Below is a small trained network, with its code and all its weights. Each question gives an input and a target symbol and asks what happens when units are switched off, that is, made to give their printed mean instead of their output.

import numpy as np


def w(rows, s, z=0):
    codes = np.array(rows[::2]) - 128.0
    scale = np.full(codes.shape[1], s)
    scale[-1] = z or s
    return codes * scale


def norm(h):
    return h / np.sqrt((h * h).mean(-1, keepdims=True) + 1e-5)


def softmax(a):
    e = np.exp(a - a.max(-1, keepdims=True))
    return e / e.sum(-1, keepdims=True)


def log_softmax(a):
    a = a - a.max(-1, keepdims=True)
    return a - np.log(np.exp(a).sum(-1, keepdims=True))


def net(x, mask):
    ids = ['ΠΣΩαβγεζθξτψ'.index(c) for c in x.split()]
    T = len(ids)
    res = E[ids] + P[:T]
    u = 0
    for l in range(2):
        r = norm(res)
        for j in range(3):
            rows = slice(3 * j, 3 * j + 3)
            q, k, v = (r @ M[l][rows].T for M in (Q, K, V))
            z = softmax(np.where(np.tri(T) > 0, q @ k.T / 3**0.5, -1e9)) @ v
            o = O[l][rows]
            res = res + np.where(mask[u + j], z, o[:, -1]) @ o[:, :-1]
        u += 3
    return log_softmax(norm(res)[-1] @ U[:, :-1].T + U[:, -1])


Q, K, V, O = {}, {}, {}, {}
E = w([
[165,154,97,181,126,124,138,87,111,113,149,117],'Π',
[155,92,167,188,168,130,139,121,151,121,149,95],'Σ',
[131,166,117,177,129,133,124,89,131,104,161,108],'Ω',
[135,118,130,155,157,63,112,125,124,78,177,143],'α',
[185,101,160,117,144,85,136,67,101,124,101,117],'β',
[85,120,151,94,159,138,100,44,96,119,163,103],'γ',
[168,147,97,138,179,166,146,128,79,108,137,177],'ε',
[143,149,197,139,155,157,152,127,94,132,63,114],'ζ',
[94,199,181,114,155,87,149,178,118,114,148,123],'θ',
[113,91,112,136,127,113,252,83,95,131,160,102],'ξ',
[143,154,98,80,157,121,173,117,217,144,89,144],'τ',
[94,98,140,136,98,130,134,125,143,37,109,171],'ψ',
],0.032)
P = w([
[139,165,184,243,152,105,176,29,137,131,134,213],'0',
[88,136,121,246,217,84,189,58,124,53,71,119],'1',
[156,152,187,179,120,120,155,64,131,149,135,210],'2',
[89,128,108,188,170,107,160,103,124,77,87,101],'3',
[185,153,170,151,87,146,131,88,138,138,160,176],'4',
[97,117,98,148,149,129,136,129,122,89,84,93],'5',
[201,136,167,127,73,169,119,113,143,126,176,158],'6',
[107,107,87,119,128,150,125,150,128,90,100,74],'7',
[213,131,164,98,59,188,109,137,150,116,183,144],'8',
[115,102,88,91,105,158,114,170,133,91,99,71],'9',
[235,114,157,66,36,200,103,155,150,113,181,134],'10',
[128,87,77,61,90,181,108,189,133,87,108,59],'11',
[254,109,162,36,14,207,91,175,156,109,193,119],'12',
],0.015)
Q[0] = w([
[90,104,46,159,102,140,192,133,164,90,94,41],'L0H1',
[190,159,125,122,106,140,131,78,138,2,179,84],'L0H1',
[179,181,141,169,63,213,44,105,90,213,200,159],'L0H1',
[33,136,105,140,96,186,104,135,128,163,70,136],'L0H2',
[138,126,119,115,119,147,141,130,101,96,143,91],'L0H2',
[99,179,71,157,163,168,72,113,120,129,111,35],'L0H2',
[102,116,190,94,101,147,134,150,71,212,63,209],'L0H3',
[16,109,44,132,142,142,116,171,100,202,76,162],'L0H3',
[176,156,219,57,58,161,165,86,158,141,189,210],'L0H3',
],0.012)
K[0] = w([
[117,102,63,231,118,143,155,47,156,135,164,112],'L0H1',
[151,107,95,28,94,186,71,148,126,120,132,113],'L0H1',
[166,103,168,112,127,115,45,219,113,131,134,107],'L0H1',
[78,109,119,154,176,115,141,113,127,89,72,113],'L0H2',
[140,86,129,108,137,122,136,94,86,110,147,99],'L0H2',
[81,173,69,173,176,105,100,95,111,147,92,81],'L0H2',
[82,112,157,149,142,109,196,86,168,112,83,154],'L0H3',
[97,193,140,248,189,81,109,74,141,144,131,192],'L0H3',
[122,139,158,27,60,176,202,153,132,104,108,165],'L0H3',
],0.014)
V[0] = w([
[134,144,90,76,139,10,111,143,110,102,191,163],'L0H1',
[142,138,124,134,81,108,131,122,187,146,153,90],'L0H1',
[158,49,91,131,136,116,89,119,126,141,125,148],'L0H1',
[146,140,131,104,110,115,127,121,99,105,124,103],'L0H2',
[89,132,100,87,138,98,160,131,111,87,42,115],'L0H2',
[124,159,147,129,85,153,133,107,129,156,85,149],'L0H2',
[110,88,78,140,114,119,146,105,196,129,199,176],'L0H3',
[120,107,141,151,137,154,150,147,128,151,164,117],'L0H3',
[131,146,150,148,168,129,128,106,104,131,133,138],'L0H3',
],0.011)
O[0] = w([
[107,77,192,226,169,255,133,141,190,163,131,105,89],'L0H1',
[128,174,108,155,74,151,123,155,142,130,127,101,106],'L0H1',
[140,128,91,161,146,109,103,181,175,102,244,91,89],'L0H1',
[104,119,168,148,114,205,143,192,147,178,150,134,176],'L0H2',
[110,141,81,196,147,166,121,122,148,114,164,122,2],'L0H2',
[107,78,159,107,146,91,84,120,158,108,173,165,119],'L0H2',
[67,164,158,127,110,139,115,130,167,150,223,173,174],'L0H3',
[100,90,226,104,213,168,69,124,150,114,151,103,109],'L0H3',
[220,154,168,123,89,179,154,118,168,29,155,58,227],'L0H3',
],0.0084,0.0052)
Q[1] = w([
[243,183,211,67,99,176,119,116,164,157,172,236],'L1H1',
[75,130,122,86,166,136,193,87,123,127,135,172],'L1H1',
[181,103,146,86,90,171,139,128,105,72,182,62],'L1H1',
[88,113,120,86,142,183,115,129,138,38,86,74],'L1H2',
[174,137,195,67,129,177,49,75,91,178,169,174],'L1H2',
[195,153,157,119,33,195,148,116,72,107,179,120],'L1H2',
[137,135,111,168,149,175,120,153,135,53,64,6],'L1H3',
[132,119,102,204,125,82,149,104,77,117,149,121],'L1H3',
[243,149,198,95,31,181,189,115,87,106,212,127],'L1H3',
],0.014)
K[1] = w([
[79,130,105,9,90,210,64,221,150,107,118,146],'L1H1',
[140,160,112,154,117,119,202,129,161,71,132,175],'L1H1',
[177,114,99,109,101,174,104,192,69,190,108,123],'L1H1',
[111,201,88,164,131,203,68,108,54,24,116,93],'L1H2',
[128,61,97,63,94,192,189,171,92,172,157,78],'L1H2',
[145,93,133,22,87,190,84,185,149,185,106,90],'L1H2',
[170,198,168,191,173,125,167,75,55,185,134,90],'L1H3',
[69,165,86,169,164,88,93,153,111,139,156,117],'L1H3',
[130,92,87,33,85,197,115,179,100,162,139,116],'L1H3',
],0.013)
V[1] = w([
[154,178,89,86,195,136,161,110,195,158,129,144],'L1H1',
[144,172,152,156,125,100,163,215,119,135,113,157],'L1H1',
[124,197,158,108,119,109,97,128,109,182,144,76],'L1H1',
[99,185,87,155,121,147,94,163,91,111,131,137],'L1H2',
[153,144,130,207,162,126,75,122,167,70,136,126],'L1H2',
[155,168,151,126,151,128,26,107,143,127,77,178],'L1H2',
[76,128,147,90,112,152,119,144,134,45,137,167],'L1H3',
[96,84,136,201,108,136,107,140,1,105,156,141],'L1H3',
[138,177,105,108,207,145,154,107,111,235,149,92],'L1H3',
],0.013)
O[1] = w([
[157,177,89,77,139,181,124,119,216,152,114,162,122],'L1H1',
[138,156,154,148,166,148,62,119,110,97,93,133,88],'L1H1',
[105,124,161,140,152,114,181,102,155,86,95,89,50],'L1H1',
[180,102,174,122,95,103,122,92,148,157,121,138,1],'L1H2',
[123,112,143,78,105,140,94,166,154,165,128,109,197],'L1H2',
[172,77,103,112,65,138,148,229,134,142,90,75,88],'L1H2',
[168,97,150,99,110,119,165,150,103,168,112,209,181],'L1H3',
[109,74,166,132,134,127,125,156,3,111,150,114,159],'L1H3',
[214,162,149,123,156,127,153,75,193,59,168,21,10],'L1H3',
],0.014,0.0074)
U = w([
[136,161,56,209,139,118,97,184,94,112,149,81,142],'Π',
[143,56,175,200,175,144,107,157,168,195,151,90,203],'Σ',
[151,178,165,160,48,111,96,90,95,173,139,106,68],'Ω',
[76,110,99,157,145,103,136,165,85,201,104,181,186],'α',
[175,124,98,75,142,42,117,96,76,97,57,117,107],'β',
[91,153,135,118,209,125,118,56,78,121,151,128,150],'γ',
[213,132,127,83,164,181,104,161,80,107,175,149,20],'ε',
[121,143,173,167,147,228,176,131,93,145,32,110,85],'ζ',
[103,228,158,83,142,67,129,197,102,116,136,108,74],'θ',
[121,90,135,110,115,145,254,145,123,140,158,107,83],'ξ',
[121,152,77,129,145,126,138,116,187,182,85,119,255],'τ',
[93,116,144,126,44,140,142,131,152,47,97,157,63],'ψ',
],0.0085,0.0051)

Each question gives the input, a string of symbols that net reads in full, and the target symbol t.
The units are the heads (3 rows each of Q, K, V and O). Each row of codes is followed by its name. A weight is (code - 128) times the scale printed after its matrix; where a second scale follows, it is the last column's (O and U).
mask holds one flag per head, layer by layer. A switched-off head (its flag False) gives its mean, the last column of its rows in O, instead of its output. The means were averaged over made-up inputs and are rounded, as every weight is.
A unit's drop is (log p(t) with every unit on - log p(t) with that unit switched off) / (log p(t) with every unit on - log p(t) with every unit switched off).
The circuit of an input: a set's keep is (log p(t) with only the set's units on - log p(t) with every unit switched off) / (log p(t) with every unit on - log p(t) with every unit switched off). Starting from all 6 units, units are removed one at a time, each time the one whose removal leaves the highest keep (on an exact tie, the one counted first), for as long as the keep stays at least 0.8.
units of the circuit, in order: the units of the circuit, biggest drop first
unit that matters most: the unit with the biggest drop
which heads matter: for each layer, one digit per head in row order, 1 if its drop is at least 0.15 and else 0, layers parted by /
drop of u: that unit's drop, to one decimal
input γ γ β α ε ξ ξ β ε τ θ, target τ: unit that matters most => L0H3
input ψ θ ξ γ ζ, target γ: which heads matter => 000 / 010
input β ψ α Π Π β Σ ε, target ε: which heads matter => 000 / 001
input ζ θ Π α γ ξ ζ Π γ, target β: which heads matter => 101 / 000
input ξ ξ γ β γ τ Π Σ Ω Π β ψ β, target α: which heads matter => 001 / 001
input γ Π ψ ε ξ α γ α β Π Π, target Π: units of the circuit, in order => [L1H3; L1H2; L0H3]
input Π Ω θ ψ β β γ Ω β, target ξ: which heads matter => 000 / 100
input Π Π Π γ Π Π Σ Σ β Π Π τ γ, target τ: which heads matter => 001 / 001
input Π τ ε Π θ β Π Π Π ε α β γ, target ξ: units of the circuit, in order => [L0H1; L1H1; L0H2; L0H3]
input Π Ω β Π ε β γ ψ γ Π γ Ω ξ, target γ: units of the circuit, in order => [L0H3; L1H2]
input γ ξ β τ Σ ψ ε ψ α ψ ζ, target α: which heads matter => 101 / 001
input γ γ Ω τ α Ω γ ζ Π Π ξ Π Π, target γ: which heads matter => 001 / 010
input γ Π γ Π ψ ζ τ β Σ Σ ψ Π α, target α: which heads matter => 001 / 001
input ζ τ ζ Π Π, target β: which heads matter => 100 / 000
input ζ ε Σ, target β: which heads matter => 100 / 000
input α θ Π ξ β ξ ψ, target α: which heads matter => 000 / 001
input γ Σ ψ Σ Π τ β ε Π Π Π Π Π, target Ω: which heads matter => 110 / 111
input γ ζ θ Σ Π, target ζ: units of the circuit, in order => [L0H1]
input Π Π Π Π ζ ψ α β β, target Π: units of the circuit, in order => [L1H3; L1H2; L0H1; L0H3]
input β γ Σ, target ξ: unit that matters most => L1H1
input ψ ε Π β ξ Ω Π Π β α Π, target Π: units of the circuit, in order => [L1H3; L1H2]
input Π Π Π Π τ γ Σ, target τ: units of the circuit, in order => [L0H3; L1H3]
input β β Π τ Σ Π ψ Π ε Π θ Ω, target Ω: which heads matter => 100 / 010
input γ Π α Π τ ξ γ ψ Ω Π ψ Π Π, target α: units of the circuit, in order => [L0H3; L1H3]
input Ω Π θ β β, target ζ: units of the circuit, in order => [L0H1; L1H2]
input ψ Σ τ Π Π ζ β, target β: units of the circuit, in order => [L0H1; L0H3]
input α ψ γ γ ξ γ ε, target γ: units of the circuit, in order => [L1H2]
input ε Π Π Σ ψ γ Π Σ Π α Π, target Σ: which heads matter => 100 / 000
input Ω Σ γ ξ Σ, target γ: drop of L1H2 => 0.9
input γ τ Π γ Π Π α, target Σ: drop of L1H1 => 0.0
